Here is a tiny trained network, its code and every weight. The questions are about switching its units off for an input and a class, where a switched-off unit gives its printed mean instead of its output.

import numpy as np


def w(rows, s, z=0):
    codes = np.array(rows[::2]) - 128.0
    scale = np.full(codes.shape[1], s)
    scale[-1] = z or s
    return codes * scale


def norm(h):
    return h / np.sqrt((h * h).mean(-1, keepdims=True) + 1e-5)


def f(y):
    return np.maximum(y, 0)


def log_softmax(a):
    a = a - a.max(-1, keepdims=True)
    return a - np.log(np.exp(a).sum(-1, keepdims=True))


def net(x, mask):
    res = np.array(x, float).reshape(1, 5) / 4 @ E
    u = 0
    for l in range(2):
        y = f(norm(res) @ A[l][:, :-1].T + A[l][:, -1])
        res = res + np.where(mask[u : u + 11], y, B[l][:, -1]) @ B[l][:, :-1]
        u += 11
    return log_softmax(norm(res)[-1] @ U[:, :-1].T + U[:, -1])


A, B = {}, {}
E = w([
[143,115,102,199],'x0',
[138,206,107,128],'x1',
[128,118,2,143],'x2',
[79,152,192,201],'x3',
[214,155,152,206],'x4',
],0.008)
A[0] = w([
[60,197,108,198,52],'L0N0',
[53,34,114,192,5],'L0N1',
[87,188,194,107,50],'L0N2',
[102,46,130,162,1],'L0N3',
[64,119,67,123,23],'L0N4',
[121,61,176,173,44],'L0N5',
[103,67,185,127,100],'L0N6',
[112,117,254,151,173],'L0N7',
[201,189,118,114,164],'L0N8',
[139,38,134,177,95],'L0N9',
[107,137,95,68,43],'L0N10',
],0.014,0.0045)
B[0] = w([
[64,132,184,190,176],'L0N0',
[163,95,64,134,165],'L0N1',
[105,160,133,195,187],'L0N2',
[247,82,87,92,146],'L0N3',
[81,126,146,126,160],'L0N4',
[178,181,122,88,162],'L0N5',
[181,168,108,109,174],'L0N6',
[179,213,157,141,255],'L0N7',
[146,77,107,208,203],'L0N8',
[149,143,160,76,166],'L0N9',
[132,115,116,98,163],'L0N10',
],0.013,0.009)
A[1] = w([
[120,126,80,185,177],'L1N0',
[98,189,250,116,181],'L1N1',
[163,125,119,145,126],'L1N2',
[119,206,149,175,222],'L1N3',
[71,126,102,7,1],'L1N4',
[131,138,81,25,216],'L1N5',
[225,156,121,151,149],'L1N6',
[185,109,99,157,45],'L1N7',
[141,212,245,204,45],'L1N8',
[160,167,103,133,35],'L1N9',
[84,62,60,103,129],'L1N10',
],0.014,0.0021)
B[1] = w([
[54,183,168,74,170],'L1N0',
[157,176,158,246,203],'L1N1',
[53,140,90,133,159],'L1N2',
[185,203,129,123,212],'L1N3',
[189,191,202,1,167],'L1N4',
[213,141,168,93,182],'L1N5',
[1,90,10,147,221],'L1N6',
[55,76,63,144,168],'L1N7',
[138,222,112,123,252],'L1N8',
[123,61,143,104,157],'L1N9',
[101,198,206,22,171],'L1N10',
],0.0083,0.013)
U = w([
[167,253,194,217,162],'0',
[158,88,232,172,9],'1',
[195,186,158,37,187],'2',
[248,100,63,89,98],'3',
[61,153,179,142,91],'4',
[97,117,71,141,148],'5',
[127,41,124,209,62],'6',
],0.018,0.012)

Each question gives the input, the list of numbers given to net, and the class t.
The units are the neurons (one row each of A and B). Each row of codes is followed by its name. A weight is (code - 128) times the scale printed after its matrix; where a second scale follows, it is the last column's (A, B and U).
mask holds one flag per neuron, layer by layer. A switched-off neuron (its flag False) gives its mean, the last column of its row in B, instead of its output. The means were averaged over made-up inputs and are rounded, as every weight is.
A unit's drop is (log p(t) with every unit on - log p(t) with that unit switched off) / (log p(t) with every unit on - log p(t) with every unit switched off).
The circuit of an input: a set's keep is (log p(t) with only the set's units on - log p(t) with every unit switched off) / (log p(t) with every unit on - log p(t) with every unit switched off). Starting from the 12 units with the biggest drops (on a tie, the unit counted first), units are removed one at a time, each time the one whose removal leaves the highest keep (on an exact tie, the one counted first), for as long as the keep stays at least 0.8.
circuit, biggest first: the units of the circuit, biggest drop first
k most important neurons: the k neurons with the biggest drops, biggest first
top k neurons in layer l: the k neurons of layer l with the biggest drops, biggest first
drop when u is switched off: that unit's drop, to one decimal
input [5,1,1,-3,-1], class 2: top 4 neurons in layer 0	[L0N7 L0N6 L0N4 L0N2]
input [5,-4,1,6,-6], class 3: circuit, biggest first	[L0N1 L0N3]
input [-6,0,-4,-6,6], class 5: 2 most important neurons	[L0N8 L1N6]
input [-2,0,1,-2,0], class 2: top 3 neurons in layer 0	[L0N7 L0N10 L0N2]
input [-3,-7,2,-2,1], class 3: circuit, biggest first	[L0N3 L1N8]
input [4,-8,-2,-6,-4], class 3: circuit, biggest first	[L0N3]
input [1,-8,6,-2,1], class 3: 2 most important neurons	[L0N3 L0N1]
input [7,-4,8,8,5], class 5: 2 most important neurons	[L0N1 L0N7]
input [-3,-7,7,-1,0], class 2: top 2 neurons in layer 0	[L0N7 L0N8]
input [5,-7,6,-3,-6], class 2: top 2 neurons in layer 0	[L0N8 L0N4]
input [8,-8,7,-1,1], class 3: 2 most important neurons	[L0N3 L0N9]
input [5,-6,8,-7,-3], class 2: 2 most important neurons	[L1N10 L0N8]
input [7,3,-5,-7,0], class 6: drop when L0N8 is switched off	0.1
input [3,-1,4,-5,-1], class 2: drop when L0N7 is switched off	1.6
input [-8,7,8,-6,6], class 5: drop when L1N4 is switched off	0.0
input [-3,-8,6,5,-6], class 2: drop when L0N4 is switched off	0.1
input [5,-8,-2,-6,5], class 3: top neuron in layer 0	[L0N9]
input [6,-2,1,1,-4], class 3: top 2 neurons in layer 0	[L0N3 L0N1]
